Below are the code and all the weights of a small trained network. Each question names an input and a class and asks about switching units off, where a switched-off unit gives its printed mean instead of its output.

import numpy as np


def w(rows, s, z=0):
    codes = np.array(rows[::2]) - 128.0
    scale = np.full(codes.shape[1], s)
    scale[-1] = z or s
    return codes * scale


def norm(h):
    return h / np.sqrt((h * h).mean(-1, keepdims=True) + 1e-5)


def f(y):
    return np.maximum(y, 0)


def log_softmax(a):
    a = a - a.max(-1, keepdims=True)
    return a - np.log(np.exp(a).sum(-1, keepdims=True))


def net(x, mask):
    res = np.array(x, float).reshape(1, 7) / 4 @ E
    u = 0
    for l in range(2):
        y = f(norm(res) @ A[l][:, :-1].T + A[l][:, -1])
        res = res + np.where(mask[u : u + 9], y, B[l][:, -1]) @ B[l][:, :-1]
        u += 9
    return log_softmax(norm(res)[-1] @ U[:, :-1].T + U[:, -1])


A, B = {}, {}
E = w([
[163,182,183],'x0',
[146,80,160],'x1',
[150,114,142],'x2',
[2,186,223],'x3',
[240,217,131],'x4',
[59,151,122],'x5',
[65,119,224],'x6',
],0.0079)
A[0] = w([
[232,64,144,129],'0.n0',
[196,73,183,158],'0.n1',
[179,96,111,48],'0.n2',
[11,93,102,169],'0.n3',
[192,170,190,138],'0.n4',
[153,161,173,43],'0.n5',
[3,112,75,253],'0.n6',
[156,222,55,197],'0.n7',
[93,8,153,47],'0.n8',
],0.012,0.0039)
B[0] = w([
[177,149,68,201],'0.n0',
[202,153,105,179],'0.n1',
[103,155,89,155],'0.n2',
[172,45,188,230],'0.n3',
[120,248,167,195],'0.n4',
[84,189,127,150],'0.n5',
[183,80,168,253],'0.n6',
[202,137,145,222],'0.n7',
[74,14,158,182],'0.n8',
],0.011,0.0079)
A[1] = w([
[173,76,168,219],'1.n0',
[143,121,81,103],'1.n1',
[190,139,146,248],'1.n2',
[5,175,144,37],'1.n3',
[214,100,65,206],'1.n4',
[156,111,26,108],'1.n5',
[157,85,53,120],'1.n6',
[169,138,172,199],'1.n7',
[140,109,159,2],'1.n8',
],0.014,0.0029)
B[1] = w([
[212,203,133,250],'1.n0',
[159,165,78,155],'1.n1',
[168,245,133,250],'1.n2',
[101,132,1,149],'1.n3',
[141,222,62,254],'1.n4',
[191,118,49,187],'1.n5',
[128,143,75,185],'1.n6',
[139,243,62,227],'1.n7',
[156,169,160,149],'1.n8',
],0.0079,0.0077)
U = w([
[25,208,150,15],'0',
[114,76,156,254],'1',
[105,118,202,78],'2',
[207,127,7,126],'3',
],0.02,0.0071)

Each question gives the input, the list of numbers given to net, and the class t.
The units are the neurons (one row each of A and B). Each row of codes is followed by its name. A weight is (code - 128) times the scale printed after its matrix; where a second scale follows, it is the last column's (A, B and U).
mask holds one flag per neuron, layer by layer. A switched-off neuron (its flag False) gives its mean, the last column of its row in B, instead of its output. The means were averaged over made-up inputs and are rounded, as every weight is.
A unit's drop is (log p(t) with every unit on - log p(t) with that unit switched off) / (log p(t) with every unit on - log p(t) with every unit switched off).
unit that matters most: the unit with the biggest drop
top k neurons: the k neurons with the biggest drops, biggest first
k most important neurons of layer l: the k neurons of layer l with the biggest drops, biggest first
drop of u: that unit's drop, to one decimal
input [-2,-7,-6,5,3,-7,7], class 0: top 2 neurons -> (0.n7, 1.n3)
input [-5,8,-6,-2,7,3,8], class 0: unit that matters most -> 0.n4
input [8,-7,-6,1,2,-2,-7], class 0: top 2 neurons -> (0.n4, 0.n0)
input [6,5,5,1,-2,0,6], class 0: top 2 neurons -> (0.n6, 0.n3)
input [0,8,-4,6,-3,-7,-1], class 1: 2 most important neurons of layer 0 -> (0.n8, 0.n4)
input [-4,-7,7,2,2,-1,6], class 2: 2 most important neurons of layer 1 -> (1.n4, 1.n5)
input [5,-7,-5,6,-4,6,8], class 2: top 2 neurons -> (0.n3, 0.n6)
input [2,-2,-4,1,-5,-3,-4], class 1: top 2 neurons -> (0.n3, 0.n0)
input [-1,7,4,7,4,2,0], class 0: drop of 0.n6 -> 0.1
input [-7,4,-4,6,7,1,2], class 0: drop of 0.n7 -> 0.2
input [2,5,4,6,-5,3,-6], class 2: drop of 0.n3 -> -0.1
